Below is a small trained network, with its code and all its weights. Each question gives an input and a target symbol and asks what happens when units are switched off, that is, made to give their printed mean instead of their output.

import numpy as np


def w(rows, s, z=0):
    codes = np.array(rows[::2]) - 128.0
    scale = np.full(codes.shape[1], s)
    scale[-1] = z or s
    return codes * scale


def f(y):
    return np.maximum(y, 0)


def softmax(a):
    e = np.exp(a - a.max(-1, keepdims=True))
    return e / e.sum(-1, keepdims=True)


def log_softmax(a):
    a = a - a.max(-1, keepdims=True)
    return a - np.log(np.exp(a).sum(-1, keepdims=True))


def net(x, mask):
    ids = ['αδεηλμξπσφψω'.index(c) for c in x.split()]
    T = len(ids)
    res = E[ids] + P[:T]
    u = 0
    for l in range(2):
        q, k, v = (res @ M[l].T for M in (Q, K, V))
        z = softmax(np.where(np.tri(T) > 0, q @ k.T / 3**0.5, -1e9)) @ v
        res = res + np.where(mask[u], z, O[l][:, -1]) @ O[l][:, :-1]
        u += 1
        y = f(res @ A[l][:, :-1].T + A[l][:, -1])
        res = res + np.where(mask[u : u + 4], y, B[l][:, -1]) @ B[l][:, :-1]
        u += 4
    return log_softmax(res[-1] @ U[:, :-1].T + U[:, -1])


Q, K, V, O, A, B = {}, {}, {}, {}, {}, {}
E = w([
[109,65,159,184,114,134,157],'α',
[171,83,97,137,171,136,151],'δ',
[63,67,97,83,96,80,93],'ε',
[64,91,167,171,64,8,107],'η',
[98,98,186,165,95,170,181],'λ',
[149,65,148,144,123,156,122],'μ',
[153,179,106,97,128,152,151],'ξ',
[114,64,102,178,188,88,164],'π',
[101,192,129,185,94,159,136],'σ',
[83,155,85,94,168,78,157],'φ',
[144,172,195,72,90,166,97],'ψ',
[167,150,166,65,136,122,241],'ω',
],0.014)
P = w([
[254,181,109,198,92,163,106],'0',
[191,147,55,136,91,92,159],'1',
[200,135,102,111,113,55,137],'2',
[122,102,140,120,124,71,159],'3',
[141,78,151,132,182,42,137],'4',
[111,117,242,135,170,102,124],'5',
[41,101,163,143,181,115,129],'6',
[15,113,250,158,102,231,153],'7',
],0.0044)
Q[0] = w([
[90,49,231,149,100,164,104],'0.h1',
[167,228,130,84,197,120,219],'0.h1',
[130,51,215,220,71,253,37],'0.h1',
],0.0045)
K[0] = w([
[43,97,214,221,118,82,3],'0.h1',
[130,159,149,90,177,174,183],'0.h1',
[86,190,137,221,49,155,57],'0.h1',
],0.0048)
V[0] = w([
[60,148,83,116,158,2,88],'0.h1',
[98,82,146,186,29,49,162],'0.h1',
[119,133,57,170,176,210,81],'0.h1',
],0.0052)
O[0] = w([
[109,232,171,117,254,184,87,84],'0.h1',
[92,110,146,140,148,54,148,210],'0.h1',
[216,157,112,198,145,168,67,1],'0.h1',
],0.0082,0.0019)
A[0] = w([
[42,145,87,55,181,46,168,217],'0.n1',
[113,102,209,254,90,108,178,193],'0.n2',
[177,161,203,82,208,68,222,253],'0.n3',
[222,34,18,149,161,150,122,241],'0.n4',
],0.0054,0.0025)
B[0] = w([
[53,136,102,114,232,156,116,239],'0.n1',
[33,64,159,173,98,109,208,218],'0.n2',
[21,225,145,138,116,175,223,254],'0.n3',
[181,81,128,104,156,218,254,175],'0.n4',
],0.0061,0.0057)
Q[1] = w([
[88,141,126,77,180,136,252],'1.h1',
[205,145,25,109,143,45,19],'1.h1',
[53,121,189,53,134,93,252],'1.h1',
],0.0035)
K[1] = w([
[138,229,220,81,183,24,166],'1.h1',
[203,81,45,254,18,162,105],'1.h1',
[85,176,142,90,176,87,215],'1.h1',
],0.0049)
V[1] = w([
[100,9,200,182,47,124,57],'1.h1',
[3,132,217,125,85,94,168],'1.h1',
[92,116,11,227,174,78,23],'1.h1',
],0.0048)
O[1] = w([
[254,173,157,223,171,28,74,34],'1.h1',
[101,180,195,108,113,57,178,254],'1.h1',
[95,138,169,182,195,164,124,26],'1.h1',
],0.0076,0.0088)
A[1] = w([
[94,146,255,157,211,63,159,75],'1.n1',
[235,203,126,86,33,125,101,117],'1.n2',
[26,227,63,120,155,187,143,250],'1.n3',
[108,49,198,151,91,178,167,38],'1.n4',
],0.004,0.0023)
B[1] = w([
[133,187,121,63,160,94,135,183],'1.n1',
[145,143,89,85,92,126,42,143],'1.n2',
[112,87,189,226,116,253,45,255],'1.n3',
[131,108,175,176,196,102,40,174],'1.n4',
],0.0067,0.0092)
U = w([
[126,89,186,133,96,60,126,152],'α',
[197,102,68,86,192,137,223,64],'δ',
[64,102,74,96,192,71,53,90],'ε',
[94,228,189,114,189,73,148,121],'η',
[135,108,166,173,63,33,162,5],'λ',
[175,67,189,146,113,101,137,141],'μ',
[154,199,50,85,106,154,146,96],'ξ',
[110,127,86,194,210,118,187,13],'π',
[112,207,91,253,50,114,131,158],'σ',
[89,103,205,142,171,227,79,206],'φ',
[180,221,155,65,39,96,43,169],'ψ',
[50,135,66,25,46,86,194,71],'ω',
],0.005,0.0028)

Each question gives the input, a string of symbols that net reads in full, and the target symbol t.
The units are the heads (3 rows each of Q, K, V and O) and the neurons (one row each of A and B). Each row of codes is followed by its name. A weight is (code - 128) times the scale printed after its matrix; where a second scale follows, it is the last column's (O, A, B and U).
mask holds one flag per unit, layer by layer, with each layer's heads first. A switched-off unit (its flag False) gives its mean, the last column of its rows in O or B, instead of its output. The means were averaged over made-up inputs and are rounded, as every weight is.
A unit's drop is (log p(t) with every unit on - log p(t) with that unit switched off) / (log p(t) with every unit on - log p(t) with every unit switched off).
The circuit of an input: a set's keep is (log p(t) with only the set's units on - log p(t) with every unit switched off) / (log p(t) with every unit on - log p(t) with every unit switched off). Starting from all 10 units, units are removed one at a time, each time the one whose removal leaves the highest keep (on an exact tie, the one counted first), for as long as the keep stays at least 0.8.
units of the circuit, in order: the units of the circuit, biggest drop first
top k neurons: the k neurons with the biggest drops, biggest first
top k neurons in layer l: the k neurons of layer l with the biggest drops, biggest first
drop of u: that unit's drop, to one decimal
input ψ ω δ ω ω μ, target ω: units of the circuit, in order => 1.h1, 1.n3, 0.n3
input δ λ α ω ε δ, target ω: units of the circuit, in order => 1.h1, 0.n3, 0.n4
input ψ μ η δ φ, target φ: units of the circuit, in order => 1.n3, 0.n1, 1.h1
input η μ σ α ψ, target η: units of the circuit, in order => 1.h1, 0.h1, 1.n1, 1.n3
input δ π δ, target δ: units of the circuit, in order => 0.n4, 1.n3, 0.h1, 1.h1
input σ σ σ ω ω ω, target ω: units of the circuit, in order => 1.h1, 0.n3
input η δ δ η ε, target η: units of the circuit, in order => 0.h1, 1.h1, 1.n1
input δ σ δ σ η μ λ, target η: units of the circuit, in order => 1.h1, 0.h1, 1.n1, 0.n2
input α φ ξ, target φ: top neuron in layer 1 => 1.n3
input η η μ, target η: units of the circuit, in order => 0.h1, 1.h1, 1.n1
input δ ω φ φ σ η, target η: units of the circuit, in order => 0.h1, 1.n1, 1.h1
input η δ ψ σ σ α α σ, target η: units of the circuit, in order => 1.h1, 0.h1, 1.n1
input δ π μ φ π, target φ: top 2 neurons => 0.n1, 1.n3
input δ δ δ σ σ η ε π, target η: units of the circuit, in order => 1.h1, 0.h1, 1.n1, 0.n2
input ξ φ α ω ξ λ, target ω: top neuron => 0.n3
input φ φ α, target φ: top 2 neurons in layer 1 => 1.n4, 1.n3
input η μ μ φ, target η: drop of 0.n4 => 0.1
input ψ ξ π ω α, target ω: drop of 1.n4 => -0.3
input η λ η δ, target η: drop of 1.h1 => 0.8
input ψ λ η ψ, target η: drop of 1.h1 => 0.9
input π μ λ ψ, target ψ: top neuron => 0.n1
input φ σ μ σ π, target φ: top 2 neurons in layer 1 => 1.n3, 1.n4
input ψ η η σ λ, target η: units of the circuit, in order => 1.h1, 0.h1, 1.n1
